Below are the code and all the weights of a small trained network. Each question names an input and a class and asks about switching units off, where a switched-off unit gives its printed mean instead of its output.

import numpy as np


def w(rows, s, z=0):
    codes = np.array(rows[::2]) - 128.0
    scale = np.full(codes.shape[1], s)
    scale[-1] = z or s
    return codes * scale


def norm(h):
    return h / np.sqrt((h * h).mean(-1, keepdims=True) + 1e-5)


def f(y):
    return np.maximum(y, 0)


def log_softmax(a):
    a = a - a.max(-1, keepdims=True)
    return a - np.log(np.exp(a).sum(-1, keepdims=True))


def net(x, mask):
    res = np.array(x, float).reshape(1, 7) / 4 @ E
    u = 0
    for l in range(2):
        y = f(norm(res) @ A[l][:, :-1].T + A[l][:, -1])
        res = res + np.where(mask[u : u + 6], y, B[l][:, -1]) @ B[l][:, :-1]
        u += 6
    return log_softmax(norm(res)[-1] @ U[:, :-1].T + U[:, -1])


A, B = {}, {}
E = w([
[137,65,95,90,167,145,102,218,203,254,94,192],'x0',
[79,181,241,147,64,193,57,79,147,205,113,146],'x1',
[189,75,210,68,83,172,243,146,129,161,67,60],'x2',
[190,177,102,120,124,155,59,178,99,99,38,67],'x3',
[122,117,148,124,148,142,118,134,131,110,130,133],'x4',
[118,65,165,163,86,56,89,139,161,100,99,106],'x5',
[208,132,181,163,194,73,119,89,88,187,142,167],'x6',
],0.011)
A[0] = w([
[135,239,85,121,171,246,210,152,86,154,160,203,25],'L0N1',
[150,127,121,138,130,133,157,198,201,175,91,156,73],'L0N2',
[195,159,124,152,104,135,63,194,95,123,98,60,29],'L0N3',
[34,75,128,176,141,140,184,113,149,146,202,153,30],'L0N4',
[213,103,170,160,198,85,106,81,78,156,129,173,2],'L0N5',
[103,79,185,181,76,1,97,168,184,100,87,122,57],'L0N6',
],0.0097,0.0093)
B[0] = w([
[91,36,114,93,160,77,29,83,147,136,103,31,254],'L0N1',
[139,170,171,88,100,117,161,65,90,44,114,172,240],'L0N2',
[148,123,148,145,188,148,151,103,254,125,206,128,208],'L0N3',
[135,153,140,147,122,91,171,145,188,170,194,133,213],'L0N4',
[118,205,160,124,124,20,138,207,112,190,117,122,214],'L0N5',
[95,102,69,51,204,161,92,64,104,170,141,67,250],'L0N6',
],0.013,0.0043)
A[1] = w([
[198,178,106,173,164,164,54,177,162,85,18,117,54],'L1N1',
[146,71,44,178,186,81,186,210,117,88,118,131,22],'L1N2',
[73,144,195,207,88,190,67,119,152,197,100,138,7],'L1N3',
[132,74,87,75,144,141,93,198,184,196,68,248,59],'L1N4',
[79,150,55,220,161,113,44,143,126,120,155,199,7],'L1N5',
[22,110,70,94,60,188,129,188,183,78,139,112,2],'L1N6',
],0.012,0.0066)
B[1] = w([
[40,139,124,137,84,151,179,168,207,167,216,91,214],'L1N1',
[127,137,118,59,50,187,6,144,99,139,151,243,205],'L1N2',
[193,98,4,29,112,130,74,194,75,55,166,228,214],'L1N3',
[92,178,106,216,105,91,149,49,97,12,132,65,253],'L1N4',
[182,28,212,127,129,234,235,141,111,167,19,96,232],'L1N5',
[203,209,204,167,205,41,82,155,88,227,75,140,219],'L1N6',
],0.012,0.0069)
U = w([
[154,113,91,41,82,142,44,155,89,113,171,217,98],'0',
[90,69,99,74,198,98,41,39,143,173,116,42,93],'1',
[114,145,133,167,124,136,170,158,246,171,229,146,252],'2',
[164,231,177,166,155,31,108,195,88,216,67,146,101],'3',
[161,25,179,133,97,194,212,156,108,147,25,124,128],'4',
[106,205,123,213,85,96,149,35,82,6,127,127,78],'5',
],0.014,0.011)

Each question gives the input, the list of numbers given to net, and the class t.
The units are the neurons (one row each of A and B). Each row of codes is followed by its name. A weight is (code - 128) times the scale printed after its matrix; where a second scale follows, it is the last column's (A, B and U).
mask holds one flag per neuron, layer by layer. A switched-off neuron (its flag False) gives its mean, the last column of its row in B, instead of its output. The means were averaged over made-up inputs and are rounded, as every weight is.
A unit's drop is (log p(t) with every unit on - log p(t) with that unit switched off) / (log p(t) with every unit on - log p(t) with every unit switched off).
The circuit of an input: a set's keep is (log p(t) with only the set's units on - log p(t) with every unit switched off) / (log p(t) with every unit on - log p(t) with every unit switched off). Starting from all 12 units, units are removed one at a time, each time the one whose removal leaves the highest keep (on an exact tie, the one counted first), for as long as the keep stays at least 0.8.
circuit, biggest first: the units of the circuit, biggest drop first
most important unit: the unit with the biggest drop
k most important neurons: the k neurons with the biggest drops, biggest first
k most important neurons of layer l: the k neurons of layer l with the biggest drops, biggest first
input [5,-6,8,-2,2,2,8], class 3: 3 most important neurons -> (L0N5; L1N5; L1N3)
input [-7,-2,0,-7,2,3,-5], class 2: 2 most important neurons of layer 0 -> (L0N4; L0N2)
input [-7,-2,6,-7,3,1,-8], class 3: most important unit -> L1N6
input [-6,-2,6,1,1,-7,0], class 1: 2 most important neurons -> (L0N1; L1N5)
input [-7,7,1,-8,8,-2,1], class 2: 3 most important neurons -> (L0N4; L1N4; L1N2)
input [4,0,6,0,-4,6,-5], class 1: 2 most important neurons -> (L0N6; L1N5)
input [-2,-5,3,-6,8,6,7], class 3: 3 most important neurons of layer 0 -> (L0N5; L0N1; L0N3)
input [5,7,4,8,2,-6,2], class 2: 2 most important neurons of layer 0 -> (L0N3; L0N6)
input [-5,7,-4,4,-7,6,-1], class 0: 2 most important neurons -> (L1N3; L0N1)
input [0,-6,-1,7,3,-6,1], class 2: 2 most important neurons of layer 1 -> (L1N1; L1N3)
input [5,1,5,-6,2,5,7], class 3: 3 most important neurons -> (L0N5; L1N5; L1N1)
input [6,-3,0,8,3,-7,-8], class 2: 3 most important neurons -> (L1N1; L0N6; L0N3)
input [4,-7,-8,-3,-8,2,-7], class 4: 2 most important neurons -> (L1N5; L1N3)
input [-3,2,-2,0,-4,4,-5], class 3: circuit, biggest first -> (L1N6)
input [8,-7,4,6,8,0,-3], class 5: 2 most important neurons -> (L1N4; L1N3)
input [-8,8,-7,4,7,-4,8], class 0: 4 most important neurons -> (L1N3; L1N4; L1N6; L0N2)
input [-8,8,-8,-4,3,7,5], class 0: 2 most important neurons -> (L1N3; L1N4)
input [1,-5,6,5,-4,-8,-1], class 1: 2 most important neurons -> (L0N1; L1N5)
input [-5,4,-5,5,4,7,-7], class 1: 4 most important neurons of layer 0 -> (L0N6; L0N5; L0N4; L0N3)
input [6,4,-8,2,-2,-4,-5], class 4: circuit, biggest first -> (L1N5)
input [-4,-1,-5,-5,-2,-5,-4], class 1: 2 most important neurons of layer 0 -> (L0N1; L0N3)
input [8,7,3,3,0,-1,-7], class 5: 2 most important neurons of layer 1 -> (L1N4; L1N2)
input [-3,-7,-4,8,-8,6,2], class 2: 2 most important neurons of layer 1 -> (L1N1; L1N3)
input [0,-8,-8,-3,-1,-1,6], class 0: 2 most important neurons of layer 1 -> (L1N2; L1N6)
